Below are the code and all the weights of a small trained network. Each question names an input and a class and asks about switching units off, where a switched-off unit gives its printed mean instead of its output.

import numpy as np


def w(rows, s, z=0):
    codes = np.array(rows[::2]) - 128.0
    scale = np.full(codes.shape[1], s)
    scale[-1] = z or s
    return codes * scale


def f(y):
    return y / 2 * (1 + np.tanh(0.7978845608 * (y + 0.044715 * y**3)))


def log_softmax(a):
    a = a - a.max(-1, keepdims=True)
    return a - np.log(np.exp(a).sum(-1, keepdims=True))


def net(x, mask):
    res = np.array(x, float).reshape(1, 5) / 4 @ E
    y = f(res @ A[0][:, :-1].T + A[0][:, -1])
    res = res + np.where(mask, y, B[0][:, -1]) @ B[0][:, :-1]
    return log_softmax(res[-1] @ U[:, :-1].T + U[:, -1])


A, B = {}, {}
E = w([
[133,103,171,119,182,1,65,137,97,165,68,125],'x0',
[183,78,84,143,131,87,252,140,121,108,42,132],'x1',
[126,124,129,124,130,128,127,126,131,127,132,129],'x2',
[109,90,175,138,121,175,114,121,148,5,84,120],'x3',
[128,129,128,127,128,129,127,128,126,129,127,128],'x4',
],0.0098)
A[0] = w([
[127,161,98,134,107,215,172,129,128,147,183,128,235],'neuron 1',
[114,138,157,120,128,182,25,124,131,106,198,128,44],'neuron 2',
[119,104,175,135,132,134,65,125,132,9,86,124,121],'neuron 3',
[138,148,156,133,141,131,15,142,120,174,193,128,165],'neuron 4',
[126,131,134,93,131,125,149,154,104,98,130,143,115],'neuron 5',
[143,112,134,134,123,224,174,137,134,5,137,127,133],'neuron 6',
[151,94,107,143,127,77,188,130,132,159,116,127,40],'neuron 7',
[125,143,95,129,110,217,174,123,138,162,225,128,47],'neuron 8',
[119,134,143,131,122,162,50,124,133,109,185,128,254],'neuron 9',
[127,118,167,138,135,112,68,125,134,93,125,127,10],'neuron 10',
],0.017,0.01)
B[0] = w([
[238,75,136,146,164,117,229,161,134,79,83,126,246],'neuron 1',
[228,82,109,166,136,102,242,140,139,101,79,126,222],'neuron 2',
[248,131,128,130,206,117,181,197,113,145,133,138,230],'neuron 3',
[36,125,119,132,53,178,98,63,155,91,138,118,250],'neuron 4',
[107,127,137,123,114,123,166,128,133,137,124,116,134],'neuron 5',
[13,119,102,139,28,156,114,36,160,110,135,116,246],'neuron 6',
[193,162,147,116,199,150,97,186,119,139,172,131,171],'neuron 7',
[150,183,156,102,216,97,28,192,91,192,157,139,211],'neuron 8',
[112,172,145,90,182,90,48,173,88,197,150,140,249],'neuron 9',
[67,155,139,108,129,139,66,125,118,149,150,125,153],'neuron 10',
],0.012,0.019)
U = w([
[135,183,159,87,180,107,73,152,99,220,157,134,254],'0',
[215,79,127,180,155,128,254,142,150,108,79,123,25],'1',
[8,123,113,141,15,170,104,20,174,131,128,103,139],'2',
],0.0081,0.0028)

Each question gives the input, the list of numbers given to net, and the class t.
The units are the neurons (one row each of A and B). Each row of codes is followed by its name. A weight is (code - 128) times the scale printed after its matrix; where a second scale follows, it is the last column's (A, B and U).
mask holds one flag per neuron, in row order. A switched-off neuron (its flag False) gives its mean, the last column of its row in B, instead of its output. The means were averaged over made-up inputs and are rounded, as every weight is.
A unit's drop is (log p(t) with every unit on - log p(t) with that unit switched off) / (log p(t) with every unit on - log p(t) with every unit switched off).
The circuit of an input: a set's keep is (log p(t) with only the set's units on - log p(t) with every unit switched off) / (log p(t) with every unit on - log p(t) with every unit switched off). Starting from all 10 units, units are removed one at a time, each time the one whose removal leaves the highest keep (on an exact tie, the one counted first), for as long as the keep stays at least 0.8.
circuit, biggest first: the units of the circuit, biggest drop first
top k neurons: the k neurons with the biggest drops, biggest first
drop of u: that unit's drop, to one decimal
input [8,-7,6,-4,-8], class 2: circuit, biggest first -> [neuron 4]
input [2,-1,7,7,3], class 0: top 2 neurons -> [neuron 1; neuron 3]
input [7,7,-5,-1,-8], class 0: top 3 neurons -> [neuron 1; neuron 2; neuron 7]
input [0,-8,-1,3,-2], class 1: top 3 neurons -> [neuron 2; neuron 8; neuron 3]
input [-3,6,-6,1,4], class 2: top 2 neurons -> [neuron 6; neuron 3]
input [5,5,-1,-1,-1], class 0: top 2 neurons -> [neuron 1; neuron 2]
input [-2,4,3,2,0], class 2: top 2 neurons -> [neuron 6; neuron 2]
input [-1,1,-2,4,7], class 2: top 3 neurons -> [neuron 6; neuron 2; neuron 1]
input [-8,4,-4,2,2], class 2: top 2 neurons -> [neuron 6; neuron 3]
input [-7,1,8,3,2], class 2: top 3 neurons -> [neuron 6; neuron 2; neuron 3]
input [5,4,3,-1,2], class 0: top 3 neurons -> [neuron 1; neuron 2; neuron 3]
input [-6,-6,-2,5,-4], class 1: top 2 neurons -> [neuron 2; neuron 1]
input [6,6,2,-4,-6], class 0: top 2 neurons -> [neuron 1; neuron 2]
input [5,5,-3,-3,5], class 0: top 4 neurons -> [neuron 1; neuron 2; neuron 7; neuron 3]
input [2,-3,-4,-7,1], class 2: top neuron -> [neuron 4]
input [7,-1,1,-5,6], class 2: drop of neuron 7 -> 0.0
input [-4,7,1,7,7], class 2: drop of neuron 6 -> 2.2
input [5,6,7,-6,4], class 0: drop of neuron 2 -> 1.1
input [-8,8,8,6,-3], class 2: drop of neuron 6 -> 3.0
